Here is a tiny trained network, its code and every weight. The questions are about switching its units off for an input and a class, where a switched-off unit gives its printed mean instead of its output.

import numpy as np


def w(rows, s, z=0):
    codes = np.array(rows[::2]) - 128.0
    scale = np.full(codes.shape[1], s)
    scale[-1] = z or s
    return codes * scale


def norm(h):
    return h / np.sqrt((h * h).mean(-1, keepdims=True) + 1e-5)


def f(y):
    return y / 2 * (1 + np.tanh(0.7978845608 * (y + 0.044715 * y**3)))


def log_softmax(a):
    a = a - a.max(-1, keepdims=True)
    return a - np.log(np.exp(a).sum(-1, keepdims=True))


def net(x, mask):
    res = np.array(x, float).reshape(1, 7) / 4 @ E
    u = 0
    for l in range(4):
        y = f(norm(res) @ A[l][:, :-1].T + A[l][:, -1])
        res = res + np.where(mask[u : u + 4], y, B[l][:, -1]) @ B[l][:, :-1]
        u += 4
    return log_softmax(norm(res)[-1] @ U[:, :-1].T + U[:, -1])


A, B = {}, {}
E = w([
[158,89,117,148,163,121,153,30],'x0',
[127,128,130,130,127,128,126,127],'x1',
[112,142,125,117,123,122,111,109],'x2',
[132,123,132,134,131,130,133,133],'x3',
[132,64,61,163,178,62,55,173],'x4',
[122,133,126,123,125,126,121,121],'x5',
[248,173,150,168,77,183,87,113],'x6',
],0.012)
A[0] = w([
[119,90,100,158,42,80,126,155,249],'0.n1',
[86,149,120,73,119,173,192,201,95],'0.n2',
[63,142,187,66,141,109,250,113,65],'0.n3',
[163,64,121,109,189,157,158,1,246],'0.n4',
],0.008,0.0019)
B[0] = w([
[53,155,95,94,147,126,103,99,182],'0.n1',
[41,148,131,117,105,131,105,74,203],'0.n2',
[161,71,72,131,157,246,62,112,253],'0.n3',
[99,221,91,202,134,114,156,124,248],'0.n4',
],0.011,0.0054)
A[1] = w([
[194,56,192,2,112,181,65,163,254],'1.n1',
[154,157,160,80,24,132,66,195,172],'1.n2',
[163,183,227,125,6,169,197,101,56],'1.n3',
[119,206,173,71,146,76,129,161,69],'1.n4',
],0.0087,0.0026)
B[1] = w([
[71,140,193,53,129,135,89,212,204],'1.n1',
[131,136,106,70,244,153,160,136,228],'1.n2',
[108,95,184,173,63,37,255,138,253],'1.n3',
[175,12,124,139,89,127,177,142,128],'1.n4',
],0.0094,0.0053)
A[2] = w([
[255,218,108,164,210,176,6,181,2],'2.n1',
[125,156,136,105,63,195,69,183,105],'2.n2',
[86,54,128,75,111,167,52,186,161],'2.n3',
[199,142,101,190,116,169,133,55,208],'2.n4',
],0.0087,0.00065)
B[2] = w([
[57,153,123,72,173,212,80,80,227],'2.n1',
[64,176,132,186,252,169,199,135,171],'2.n2',
[176,178,207,172,64,129,70,156,254],'2.n3',
[114,52,140,170,97,192,125,89,197],'2.n4',
],0.012,0.0065)
A[3] = w([
[110,92,28,203,236,64,125,85,110],'3.n1',
[99,130,192,77,80,190,165,153,144],'3.n2',
[185,27,67,74,139,191,76,11,1],'3.n3',
[111,133,131,131,102,18,81,233,44],'3.n4',
],0.011,0.0058)
B[3] = w([
[162,114,128,34,149,93,146,188,253],'3.n1',
[194,121,56,86,175,65,51,133,255],'3.n2',
[18,66,27,134,105,161,249,90,189],'3.n3',
[80,80,192,188,65,131,187,87,218],'3.n4',
],0.014,0.0063)
U = w([
[103,166,138,92,172,194,8,158,194],'0',
[201,129,141,54,162,23,168,209,233],'1',
[65,91,34,137,160,188,198,86,134],'2',
[210,163,153,249,71,132,164,77,4],'3',
[47,71,219,195,75,84,115,159,53],'4',
],0.018,0.0036)

Each question gives the input, the list of numbers given to net, and the class t.
The units are the neurons (one row each of A and B). Each row of codes is followed by its name. A weight is (code - 128) times the scale printed after its matrix; where a second scale follows, it is the last column's (A, B and U).
mask holds one flag per neuron, layer by layer. A switched-off neuron (its flag False) gives its mean, the last column of its row in B, instead of its output. The means were averaged over made-up inputs and are rounded, as every weight is.
A unit's drop is (log p(t) with every unit on - log p(t) with that unit switched off) / (log p(t) with every unit on - log p(t) with every unit switched off).
The circuit of an input: a set's keep is (log p(t) with only the set's units on - log p(t) with every unit switched off) / (log p(t) with every unit on - log p(t) with every unit switched off). Starting from the 12 units with the biggest drops (on a tie, the unit counted first), units are removed one at a time, each time the one whose removal leaves the highest keep (on an exact tie, the one counted first), for as long as the keep stays at least 0.8.
units of the circuit, in order: the units of the circuit, biggest drop first
top k neurons: the k neurons with the biggest drops, biggest first
top k neurons in layer l: the k neurons of layer l with the biggest drops, biggest first
drop of u: that unit's drop, to one decimal
input [3,0,7,-2,5,7,5], class 2: units of the circuit, in order	(3.n3)
input [-5,-5,-7,1,-8,3,2], class 1: units of the circuit, in order	(1.n3 3.n2)
input [-1,-3,5,3,1,2,-7], class 4: top 3 neurons	(2.n1 2.n3 0.n4)
input [-6,1,4,4,1,6,-2], class 4: top 2 neurons	(2.n1 3.n4)
input [5,-6,4,2,1,-2,8], class 2: top 2 neurons	(2.n4 3.n3)
input [7,3,8,5,0,8,2], class 3: units of the circuit, in order	(0.n4 3.n3)
input [6,2,2,1,7,-8,-1], class 1: top 2 neurons	(3.n1 0.n3)
input [8,-4,-8,0,0,-8,1], class 3: top 3 neurons	(0.n3 0.n4 2.n4)
input [7,-4,2,-4,4,2,0], class 1: top 3 neurons	(3.n1 0.n3 0.n4)
input [8,-5,-7,-4,-1,-2,1], class 3: top 3 neurons	(0.n3 0.n4 3.n3)
input [0,-3,-8,-3,0,-2,-6], class 0: top 2 neurons in layer 0	(0.n3 0.n4)
input [0,0,7,1,7,3,-3], class 4: top 3 neurons	(3.n4 0.n4 1.n2)
input [-4,0,-3,2,0,-3,-7], class 0: top 3 neurons	(0.n3 1.n3 0.n2)
input [4,-6,-1,1,7,-5,-6], class 1: top neuron in layer 3	(3.n1)
input [2,5,-5,0,6,-5,-5], class 1: top 2 neurons	(3.n1 1.n1)
input [-8,-6,-2,-4,-1,4,-7], class 0: top 2 neurons	(0.n3 1.n3)
input [-8,-8,-6,2,2,4,-6], class 4: top 2 neurons	(3.n4 2.n1)
input [1,-5,-3,4,4,4,-5], class 1: top 2 neurons	(3.n1 1.n1)
input [8,7,-6,3,4,0,-2], class 1: top 2 neurons	(3.n1 0.n3)
input [-8,5,-5,-1,3,-6,-4], class 4: units of the circuit, in order	(3.n4)
input [-4,6,-7,-3,-1,2,-8], class 0: drop of 3.n3	0.0
input [-5,-4,-1,-3,3,-1,-1], class 4: drop of 0.n3	1.0
input [6,-7,-4,-1,4,8,8], class 2: drop of 3.n3	0.1
input [-2,-6,0,0,-4,7,8], class 1: drop of 1.n3	0.7
input [4,0,-4,1,-2,7,1], class 3: top 2 neurons in layer 0	(0.n3 0.n4)
